Here is a tiny trained network, its code and every weight. The questions are about switching its units off for an input and a class, where a switched-off unit gives its printed mean instead of its output.

import numpy as np


def w(rows, s, z=0):
    codes = np.array(rows[::2]) - 128.0
    scale = np.full(codes.shape[1], s)
    scale[-1] = z or s
    return codes * scale


def f(y):
    return y / 2 * (1 + np.tanh(0.7978845608 * (y + 0.044715 * y**3)))


def log_softmax(a):
    a = a - a.max(-1, keepdims=True)
    return a - np.log(np.exp(a).sum(-1, keepdims=True))


def net(x, mask):
    res = np.array(x, float).reshape(1, 5) / 4 @ E
    y = f(res @ A[0][:, :-1].T + A[0][:, -1])
    res = res + np.where(mask, y, B[0][:, -1]) @ B[0][:, :-1]
    return log_softmax(res[-1] @ U[:, :-1].T + U[:, -1])


A, B = {}, {}
E = w([
[147,110,90,112,100,139,96,131,138],'x0',
[111,142,51,196,52,61,234,52,217],'x1',
[126,106,116,107,132,121,108,92,135],'x2',
[228,171,126,228,186,158,92,50,219],'x3',
[33,164,190,131,72,253,114,98,125],'x4',
],0.012)
A[0] = w([
[62,118,79,84,116,47,175,177,130,194],'N1',
[225,215,147,194,167,228,77,36,115,226],'N2',
[1,160,87,131,41,196,185,71,171,146],'N3',
[98,170,68,144,63,65,242,78,171,242],'N4',
[55,167,104,183,40,210,165,16,145,131],'N5',
[240,155,146,35,219,141,85,172,39,229],'N6',
[168,121,102,222,146,123,162,84,246,127],'N7',
[52,119,100,54,58,84,115,202,4,253],'N8',
[246,130,130,183,136,122,99,88,123,194],'N9',
[99,84,14,149,95,118,129,194,128,215],'N10',
[179,85,81,149,219,40,123,174,67,225],'N11',
],0.0092,0.0056)
B[0] = w([
[171,107,173,90,47,86,168,83,111,201],'N1',
[62,154,94,198,109,176,54,175,190,241],'N2',
[167,136,183,77,245,190,180,160,89,228],'N3',
[210,67,102,122,105,44,221,65,105,252],'N4',
[107,202,178,90,137,143,181,210,226,229],'N5',
[105,189,132,85,166,184,186,210,198,214],'N6',
[177,172,61,199,126,113,81,156,183,221],'N7',
[142,91,203,68,165,151,153,88,45,238],'N8',
[90,191,53,184,187,98,176,146,188,195],'N9',
[158,174,125,83,121,126,171,59,103,179],'N10',
[200,146,120,72,106,122,198,125,143,201],'N11',
],0.011,0.022)
U = w([
[158,142,182,11,140,94,180,194,165,234],'0',
[178,196,76,162,216,160,151,187,209,182],'1',
[42,86,214,78,175,223,67,153,63,129],'2',
[2,162,153,174,85,205,33,170,203,143],'3',
[213,61,71,112,57,43,162,60,98,29],'4',
[220,146,38,240,101,26,104,101,184,3],'5',
],0.0085,0.0038)

Each question gives the input, the list of numbers given to net, and the class t.
The units are the neurons (one row each of A and B). Each row of codes is followed by its name. A weight is (code - 128) times the scale printed after its matrix; where a second scale follows, it is the last column's (A, B and U).
mask holds one flag per neuron, in row order. A switched-off neuron (its flag False) gives its mean, the last column of its row in B, instead of its output. The means were averaged over made-up inputs and are rounded, as every weight is.
A unit's drop is (log p(t) with every unit on - log p(t) with that unit switched off) / (log p(t) with every unit on - log p(t) with every unit switched off).
The circuit of an input: a set's keep is (log p(t) with only the set's units on - log p(t) with every unit switched off) / (log p(t) with every unit on - log p(t) with every unit switched off). Starting from all 11 units, units are removed one at a time, each time the one whose removal leaves the highest keep (on an exact tie, the one counted first), for as long as the keep stays at least 0.8.
circuit, biggest first: the units of the circuit, biggest drop first
most important unit: the unit with the biggest drop
top k neurons: the k neurons with the biggest drops, biggest first
drop when u is switched off: that unit's drop, to one decimal
input [-7,6,4,5,-1], class 5: circuit, biggest first	[N4]
input [-3,-4,-5,-8,1], class 2: circuit, biggest first	[N8 N4]
input [4,0,-1,-8,6], class 2: circuit, biggest first	[N8 N4]
input [5,0,-3,0,4], class 2: circuit, biggest first	[N4 N7 N11]
input [4,2,-8,-6,0], class 4: circuit, biggest first	[N5 N6]
input [-7,0,7,7,3], class 3: top 2 neurons	[N2 N4]
input [6,-5,-8,-5,2], class 2: circuit, biggest first	[N4 N8]
input [7,0,1,-8,7], class 2: top 2 neurons	[N8 N4]
input [-4,7,2,0,-8], class 4: top 3 neurons	[N4 N2 N1]
input [7,1,0,-7,-4], class 4: top 2 neurons	[N5 N3]
input [8,-8,-3,1,-6], class 1: top 2 neurons	[N1 N9]
input [-5,0,-3,-3,3], class 2: top 2 neurons	[N4 N11]
input [3,-6,-8,-1,1], class 2: top 2 neurons	[N4 N5]
input [4,1,4,1,-8], class 5: circuit, biggest first	[N3]
input [-3,4,-5,5,0], class 5: top 3 neurons	[N6 N4 N7]
input [-7,-2,6,1,-2], class 1: top 3 neurons	[N8 N1 N4]
input [4,-1,0,4,4], class 3: top 2 neurons	[N4 N2]
input [-5,0,6,4,2], class 3: drop when N3 is switched off	0.1
input [-5,-3,8,-5,1], class 2: drop when N4 is switched off	0.3
input [5,3,6,0,-6], class 4: most important unit	N2
input [0,1,-7,2,0], class 5: drop when N5 is switched off	0.2
